Below is a small trained network, with its code and all its weights. Each question gives an input and a target symbol and asks what happens when units are switched off, that is, made to give their printed mean instead of their output.

import numpy as np


def w(rows, s, z=0):
    codes = np.array(rows[::2]) - 128.0
    scale = np.full(codes.shape[1], s)
    scale[-1] = z or s
    return codes * scale


def f(y):
    return np.maximum(y, 0)


def softmax(a):
    e = np.exp(a - a.max(-1, keepdims=True))
    return e / e.sum(-1, keepdims=True)


def log_softmax(a):
    a = a - a.max(-1, keepdims=True)
    return a - np.log(np.exp(a).sum(-1, keepdims=True))


def net(x, mask):
    ids = ['ΘΛΦΨαβδεζμξπτω'.index(c) for c in x.split()]
    T = len(ids)
    res = E[ids] + P[:T]
    r = res
    for j in range(2):
        rows = slice(3 * j, 3 * j + 3)
        q, k, v = (r @ M[0][rows].T for M in (Q, K, V))
        z = softmax(np.where(np.tri(T) > 0, q @ k.T / 3**0.5, -1e9)) @ v
        o = O[0][rows]
        res = res + np.where(mask[j], z, o[:, -1]) @ o[:, :-1]
    y = f(res @ A[0][:, :-1].T + A[0][:, -1])
    res = res + np.where(mask[2:10], y, B[0][:, -1]) @ B[0][:, :-1]
    return log_softmax(res[-1] @ U[:, :-1].T + U[:, -1])


Q, K, V, O, A, B = {}, {}, {}, {}, {}, {}
E = w([
[28,185,174,135,65,80,119],'Θ',
[72,188,132,91,80,76,65],'Λ',
[165,178,94,88,179,148,140],'Φ',
[200,177,66,86,66,104,140],'Ψ',
[106,110,179,135,49,205,119],'α',
[172,204,125,107,130,137,207],'β',
[25,84,207,161,37,152,132],'δ',
[65,108,194,62,133,170,135],'ε',
[126,62,6,86,163,89,85],'ζ',
[146,86,54,154,202,199,147],'μ',
[157,75,21,155,121,144,124],'ξ',
[81,147,103,117,216,93,219],'π',
[160,159,109,162,148,179,234],'τ',
[113,126,57,132,103,62,199],'ω',
],0.018)
P = w([
[148,178,144,190,168,87,25],'0',
[77,200,91,135,117,175,66],'1',
[68,209,69,130,108,188,89],'2',
[109,147,122,133,128,132,101],'3',
[114,150,99,121,133,138,119],'4',
[64,163,68,100,98,197,146],'5',
[103,100,139,115,105,147,146],'6',
[113,109,100,94,132,139,172],'7',
[60,115,77,70,90,198,200],'8',
[96,54,145,93,97,149,194],'9',
[109,70,104,75,121,142,220],'10',
[47,56,93,41,82,209,253],'11',
],0.014)
Q[0] = w([
[237,148,102,113,174,78,150],'H0',
[172,99,143,214,166,59,138],'H0',
[103,125,250,142,76,99,97],'H0',
[144,164,23,73,137,153,154],'H1',
[74,149,104,138,114,198,153],'H1',
[217,131,88,177,187,88,171],'H1',
],0.019)
K[0] = w([
[59,109,63,77,102,200,162],'H0',
[63,240,69,132,94,158,116],'H0',
[127,182,162,159,163,120,8],'H0',
[138,44,121,100,123,153,213],'H1',
[163,63,154,133,109,53,175],'H1',
[37,134,32,73,55,173,204],'H1',
],0.014)
V[0] = w([
[156,164,110,232,126,109,231],'H0',
[149,125,95,245,15,129,107],'H0',
[184,67,37,131,186,168,92],'H0',
[4,124,87,166,189,52,144],'H1',
[140,202,134,109,196,133,143],'H1',
[90,67,177,238,207,240,131],'H1',
],0.014)
O[0] = w([
[135,169,56,175,115,127,187,164],'H0',
[158,52,92,87,78,138,195,98],'H0',
[133,64,70,163,165,199,45,241],'H0',
[104,78,137,185,141,13,127,240],'H1',
[95,189,139,156,153,150,152,253],'H1',
[179,89,152,147,252,129,168,151],'H1',
],0.018,0.005)
A[0] = w([
[86,153,109,150,100,29,125,153],'N0',
[103,2,43,177,168,141,88,87],'N1',
[116,131,152,83,152,159,44,142],'N2',
[151,80,203,204,92,160,127,101],'N3',
[110,119,198,78,48,155,23,183],'N4',
[117,131,164,139,185,40,166,190],'N5',
[70,82,188,119,120,180,201,137],'N6',
[130,135,126,193,202,176,31,3],'N7',
],0.0084,0.0057)
B[0] = w([
[56,74,156,88,153,235,160,203],'N0',
[186,205,177,164,88,117,145,241],'N1',
[254,87,83,101,145,207,147,201],'N2',
[121,168,54,20,175,165,156,146],'N3',
[152,123,129,119,210,13,99,204],'N4',
[243,155,112,165,3,84,43,189],'N5',
[133,201,80,170,165,120,77,174],'N6',
[23,85,170,112,104,115,192,254],'N7',
],0.0076,0.027)
U = w([
[174,162,207,129,95,153,155,1],'Θ',
[135,130,150,124,185,71,163,102],'Λ',
[104,117,112,158,219,185,59,242],'Φ',
[176,149,58,134,136,136,54,126],'Ψ',
[193,101,127,56,173,177,154,162],'α',
[169,224,176,126,109,181,134,40],'β',
[202,108,125,135,138,85,164,83],'δ',
[204,204,199,135,153,143,88,115],'ε',
[175,2,53,183,209,108,61,194],'ζ',
[170,98,205,170,161,150,168,87],'μ',
[215,108,138,183,94,220,80,86],'ξ',
[155,154,152,220,127,118,92,80],'π',
[184,154,57,192,191,97,138,142],'τ',
[140,52,87,164,125,131,144,182],'ω',
],0.0048,0.0054)

Each question gives the input, a string of symbols that net reads in full, and the target symbol t.
The units are the heads (3 rows each of Q, K, V and O) and the neurons (one row each of A and B). Each row of codes is followed by its name. A weight is (code - 128) times the scale printed after its matrix; where a second scale follows, it is the last column's (O, A, B and U).
mask holds one flag per unit, heads first, then neurons. A switched-off unit (its flag False) gives its mean, the last column of its rows in O or B, instead of its output. The means were averaged over made-up inputs and are rounded, as every weight is.
A unit's drop is (log p(t) with every unit on - log p(t) with that unit switched off) / (log p(t) with every unit on - log p(t) with every unit switched off).
The circuit of an input: a set's keep is (log p(t) with only the set's units on - log p(t) with every unit switched off) / (log p(t) with every unit on - log p(t) with every unit switched off). Starting from all 10 units, units are removed one at a time, each time the one whose removal leaves the highest keep (on an exact tie, the one counted first), for as long as the keep stays at least 0.8.
circuit, biggest first: the units of the circuit, biggest drop first
top k neurons: the k neurons with the biggest drops, biggest first
which heads matter: for each layer, one digit per head in row order, 1 if its drop is at least 0.15 and else 0, layers parted by /
input δ Λ Θ ξ, target ξ: top neuron : [N1]
input Φ Φ δ β Θ, target Φ: which heads matter : 11
input Λ Ψ β ε δ Φ, target ε: which heads matter : 10
input Φ Φ ζ ζ Θ Φ Ψ ω, target ω: circuit, biggest first : [H1, N0]
input Φ ε ξ α α Φ ζ α Φ, target ζ: circuit, biggest first : [H0, H1]
input μ Φ Φ Λ Φ ξ ε β ξ Φ ξ Λ, target μ: circuit, biggest first : [N1, H1, H0, N7]
input δ α ε ζ ε Λ Λ Θ ε δ, target δ: circuit, biggest first : [H0, H1, N5]
input α α Φ α Θ Ψ, target α: circuit, biggest first : [H1, H0]
input Ψ π τ ε α δ Λ, target Ψ: which heads matter : 01
input ξ Φ Φ δ α Φ β ε Φ ζ α, target ξ: which heads matter : 10
input ω Ψ Λ Θ, target ω: which heads matter : 11
input τ ε ξ ε Φ Φ Λ, target τ: circuit, biggest first : [H0, H1]
input Φ ω Λ Θ Λ, target Φ: which heads matter : 11
input ζ τ Ψ π α Φ α α ω ω ε, target ζ: circuit, biggest first : [H0]
input Φ ε Φ ε Λ, target Φ: which heads matter : 11
input ξ Φ Φ Λ, target ξ: circuit, biggest first : [N1, H0]
input ε ε ε, target ε: which heads matter : 10
input δ Φ β ξ ζ Φ Λ Φ ω Φ, target ω: top 2 neurons : [N0, N1]
input Φ Θ Φ Φ τ Φ Φ Λ Ψ Φ, target Ψ: which heads matter : 01
input Φ Φ α, target Φ: top neuron : [N1]
input Φ ε τ α ε β ε δ α τ δ, target Φ: circuit, biggest first : [H1, H0, N1]
input τ β Λ δ ξ Φ Φ μ, target μ: circuit, biggest first : [N1, N7, H0, H1]
